Below is a small trained network, with its code and all its weights. Each question gives an input and a class and asks what happens when units are switched off, that is, made to give their printed mean instead of their output.

import numpy as np


def w(rows, s, z=0):
    codes = np.array(rows[::2]) - 128.0
    scale = np.full(codes.shape[1], s)
    scale[-1] = z or s
    return codes * scale


def f(y):
    return np.maximum(y, 0)


def log_softmax(a):
    a = a - a.max(-1, keepdims=True)
    return a - np.log(np.exp(a).sum(-1, keepdims=True))


def net(x, mask):
    res = np.array(x, float).reshape(1, 5) / 4 @ E
    y = f(res @ A[0][:, :-1].T + A[0][:, -1])
    res = res + np.where(mask, y, B[0][:, -1]) @ B[0][:, :-1]
    return log_softmax(res[-1] @ U[:, :-1].T + U[:, -1])


A, B = {}, {}
E = w([
[5,144,136,218,107,138,150],'x0',
[130,175,119,187,124,185,180],'x1',
[141,204,92,199,116,25,85],'x2',
[64,139,156,124,51,41,149],'x3',
[85,147,51,93,124,200,64],'x4',
],0.012)
A[0] = w([
[124,82,196,79,126,112,108,42],'N1',
[82,83,172,227,174,98,142,194],'N2',
[109,142,35,30,100,185,91,162],'N3',
[97,133,70,190,190,250,113,129],'N4',
[200,189,54,65,141,197,51,186],'N5',
[116,67,130,100,125,140,119,1],'N6',
[144,82,216,99,77,159,165,89],'N7',
[59,133,135,127,53,125,144,90],'N8',
[170,167,168,136,144,71,210,214],'N9',
[170,112,183,87,85,78,127,95],'N10',
[152,70,207,154,176,93,115,220],'N11',
[205,170,139,241,89,118,147,89],'N12',
[91,166,129,195,65,159,136,108],'N13',
[177,133,76,137,158,133,17,218],'N14',
[223,132,95,133,182,108,134,120],'N15',
[139,87,174,86,115,161,192,154],'N16',
],0.011,0.0048)
B[0] = w([
[145,161,110,97,144,169,148,174],'N1',
[188,148,131,136,125,158,149,216],'N2',
[79,137,123,172,124,154,165,234],'N3',
[74,114,139,77,247,130,169,231],'N4',
[122,109,49,93,90,163,130,250],'N5',
[139,105,122,158,67,159,111,155],'N6',
[157,160,128,106,111,117,92,191],'N7',
[129,110,137,152,52,71,97,185],'N8',
[133,181,183,140,143,79,115,215],'N9',
[117,165,121,135,180,140,173,191],'N10',
[151,145,192,123,154,128,131,202],'N11',
[151,152,136,185,70,137,179,203],'N12',
[74,117,113,132,110,99,152,196],'N13',
[123,57,66,66,96,137,92,222],'N14',
[115,99,78,192,70,140,128,201],'N15',
[188,168,157,110,122,117,100,201],'N16',
],0.013,0.015)
U = w([
[180,120,144,171,63,179,141,3],'0',
[36,48,76,154,145,155,175,150],'1',
[66,151,227,241,115,51,205,135],'2',
[144,128,222,91,225,82,106,176],'3',
[105,64,112,180,33,2,3,180],'4',
],0.0092,0.0024)

Each question gives the input, the list of numbers given to net, and the class t.
The units are the neurons (one row each of A and B). Each row of codes is followed by its name. A weight is (code - 128) times the scale printed after its matrix; where a second scale follows, it is the last column's (A, B and U).
mask holds one flag per neuron, in row order. A switched-off neuron (its flag False) gives its mean, the last column of its row in B, instead of its output. The means were averaged over made-up inputs and are rounded, as every weight is.
A unit's drop is (log p(t) with every unit on - log p(t) with that unit switched off) / (log p(t) with every unit on - log p(t) with every unit switched off).
The circuit of an input: a set's keep is (log p(t) with only the set's units on - log p(t) with every unit switched off) / (log p(t) with every unit on - log p(t) with every unit switched off). Starting from the 12 units with the biggest drops (on a tie, the unit counted first), units are removed one at a time, each time the one whose removal leaves the highest keep (on an exact tie, the one counted first), for as long as the keep stays at least 0.8.
circuit, biggest first: the units of the circuit, biggest drop first
most important unit: the unit with the biggest drop
top k neurons: the k neurons with the biggest drops, biggest first
drop when u is switched off: that unit's drop, to one decimal
input [-3,-8,3,-5,-5], class 4: circuit, biggest first -> [N14]
input [-2,-5,-5,7,1], class 3: top 4 neurons -> [N5, N15, N12, N10]
input [-7,0,4,-4,1], class 1: top 3 neurons -> [N5, N8, N16]
input [-6,8,1,1,-3], class 2: top 2 neurons -> [N9, N14]
input [-7,5,5,5,2], class 4: top 3 neurons -> [N4, N2, N1]
input [3,3,-1,-6,-5], class 2: top 2 neurons -> [N12, N14]
input [6,2,-8,4,-1], class 2: top 4 neurons -> [N14, N5, N13, N15]
input [-3,1,0,2,-3], class 2: top 3 neurons -> [N4, N14, N5]
input [0,0,-1,6,6], class 4: top 2 neurons -> [N4, N8]
input [6,3,4,8,5], class 4: top 3 neurons -> [N8, N4, N3]
input [-8,3,7,1,-3], class 4: top 3 neurons -> [N14, N15, N2]
input [0,-6,0,6,-4], class 3: top 2 neurons -> [N3, N12]
input [0,-6,1,-3,-2], class 3: top 4 neurons -> [N8, N5, N11, N3]
input [-6,6,3,3,-2], class 2: most important unit -> N9
input [4,-1,-1,3,3], class 2: top 3 neurons -> [N14, N5, N15]
input [-8,-1,7,-6,0], class 4: top 3 neurons -> [N4, N14, N15]
input [-5,-4,2,-5,0], class 1: drop when N16 is switched off -> 0.1
input [-4,0,2,-3,-7], class 2: drop when N5 is switched off -> 0.1
input [4,-4,2,2,4], class 4: drop when N4 is switched off -> 0.3
input [-6,7,-3,-4,5], class 1: drop when N14 is switched off -> 0.0
input [-8,-7,3,1,0], class 1: most important unit -> N10
